Below are the code and all the weights of a small trained network. Each question names an input and a class and asks about switching units off, where a switched-off unit gives its printed mean instead of its output.

import numpy as np


def w(rows, s, z=0):
    codes = np.array(rows[::2]) - 128.0
    scale = np.full(codes.shape[1], s)
    scale[-1] = z or s
    return codes * scale


def f(y):
    return y / 2 * (1 + np.tanh(0.7978845608 * (y + 0.044715 * y**3)))


def log_softmax(a):
    a = a - a.max(-1, keepdims=True)
    return a - np.log(np.exp(a).sum(-1, keepdims=True))


def net(x, mask):
    res = np.array(x, float).reshape(1, 7) / 4 @ E
    y = f(res @ A[0][:, :-1].T + A[0][:, -1])
    res = res + np.where(mask, y, B[0][:, -1]) @ B[0][:, :-1]
    return log_softmax(res[-1] @ U[:, :-1].T + U[:, -1])


A, B = {}, {}
E = w([
[134,131,134,120,114],'x0',
[48,24,189,170,72],'x1',
[132,130,133,126,121],'x2',
[5,199,150,106,114],'x3',
[133,131,134,126,119],'x4',
[135,155,40,223,39],'x5',
[131,130,130,125,121],'x6',
],0.012)
A[0] = w([
[58,162,134,168,115,225],'n1',
[141,74,89,80,84,90],'n2',
[105,201,150,77,167,138],'n3',
[135,139,120,138,150,84],'n4',
[129,188,186,98,186,137],'n5',
[120,185,80,198,88,172],'n6',
[173,98,131,121,198,72],'n7',
[179,94,119,124,141,126],'n8',
[108,141,115,120,140,138],'n9',
[109,247,140,103,152,109],'n10',
[121,180,98,134,94,42],'n11',
[119,123,119,145,158,107],'n12',
[104,178,132,76,145,120],'n13',
[118,165,64,160,74,61],'n14',
[192,215,90,122,159,100],'n15',
[139,86,177,71,157,169],'n16',
[141,42,92,176,67,102],'n17',
[85,81,168,141,119,22],'n18',
[31,200,138,131,107,54],'n19',
[172,198,78,122,151,162],'n20',
[63,198,103,170,86,44],'n21',
[97,82,177,137,98,43],'n22',
[191,110,146,123,143,55],'n23',
[176,173,111,130,138,202],'n24',
[79,123,125,161,79,38],'n25',
[141,71,115,179,100,123],'n26',
[52,33,161,119,98,195],'n27',
[128,111,144,178,94,63],'n28',
[142,73,177,97,163,2],'n29',
[132,79,115,194,101,86],'n30',
[124,162,107,138,100,70],'n31',
[115,154,97,119,135,114],'n32',
[118,230,86,110,141,105],'n33',
],0.015,0.0083)
B[0] = w([
[98,199,109,40,158,228],'n1',
[136,115,99,178,149,142],'n2',
[65,167,99,142,42,211],'n3',
[161,151,124,139,109,130],'n4',
[79,177,43,78,71,210],'n5',
[190,50,223,163,159,254],'n6',
[166,140,164,63,148,184],'n7',
[162,87,180,125,188,182],'n8',
[138,146,79,128,126,142],'n9',
[58,145,26,120,88,215],'n10',
[72,161,112,53,143,166],'n11',
[165,136,101,118,146,124],'n12',
[77,154,74,163,101,183],'n13',
[128,103,207,82,180,211],'n14',
[240,32,196,155,175,247],'n15',
[145,91,250,74,169,215],'n16',
[63,180,78,165,77,220],'n17',
[119,203,211,2,228,171],'n18',
[253,12,250,120,174,215],'n19',
[176,72,176,110,174,246],'n20',
[217,38,211,105,181,207],'n21',
[113,147,221,59,237,176],'n22',
[139,124,150,55,200,166],'n23',
[153,82,132,87,202,224],'n24',
[118,141,48,207,65,176],'n25',
[74,211,58,155,84,192],'n26',
[230,26,173,193,133,254],'n27',
[104,99,104,128,42,159],'n28',
[213,46,102,253,64,169],'n29',
[73,150,113,148,61,187],'n30',
[91,149,134,86,146,155],'n31',
[78,164,131,120,102,150],'n32',
[72,138,59,138,91,218],'n33',
],0.008,0.015)
U = w([
[123,133,188,26,182,252],'0',
[189,74,179,160,119,46],'1',
[1,213,59,126,27,151],'2',
],0.012,0.0035)

Each question gives the input, the list of numbers given to net, and the class t.
The units are the neurons (one row each of A and B). Each row of codes is followed by its name. A weight is (code - 128) times the scale printed after its matrix; where a second scale follows, it is the last column's (A, B and U).
mask holds one flag per neuron, in row order. A switched-off neuron (its flag False) gives its mean, the last column of its row in B, instead of its output. The means were averaged over made-up inputs and are rounded, as every weight is.
A unit's drop is (log p(t) with every unit on - log p(t) with that unit switched off) / (log p(t) with every unit on - log p(t) with every unit switched off).
unit that matters most: the unit with the biggest drop
top k neurons: the k neurons with the biggest drops, biggest first
drop when u is switched off: that unit's drop, to one decimal
input [-1,-1,0,7,5,8,0], class 0: top 4 neurons -> n1; n11; n27; n14
input [7,5,7,8,2,2,-5], class 1: top 4 neurons -> n27; n19; n25; n21
input [-1,-1,-3,-7,8,0,2], class 0: top 4 neurons -> n27; n23; n6; n29
input [3,8,5,-2,-1,-8,-7], class 1: top 3 neurons -> n29; n27; n1
input [2,0,-8,2,-6,8,-6], class 0: top 2 neurons -> n27; n1
input [7,-3,3,5,5,0,2], class 2: unit that matters most -> n10
input [-7,5,-8,7,1,1,-4], class 1: top 3 neurons -> n27; n19; n25
input [-6,-5,-1,2,6,6,5], class 0: top 3 neurons -> n27; n11; n14
input [0,-1,0,-8,-7,-1,-4], class 0: top 2 neurons -> n27; n23
input [3,8,5,0,-7,-5,3], class 1: top 2 neurons -> n27; n29
input [-6,-3,-1,-8,-7,-3,6], class 0: top 3 neurons -> n27; n23; n7
input [5,-2,1,1,-5,5,-1], class 0: top 2 neurons -> n27; n29
input [4,-6,5,-7,-8,-1,7], class 0: drop when n23 is switched off -> 0.9
input [-8,-1,-4,1,-8,8,0], class 0: drop when n19 is switched off -> 0.1
input [-8,2,2,-2,1,-8,-8], class 1: unit that matters most -> n29
input [-4,-6,-1,1,-2,-8,-1], class 2: drop when n13 is switched off -> 0.1
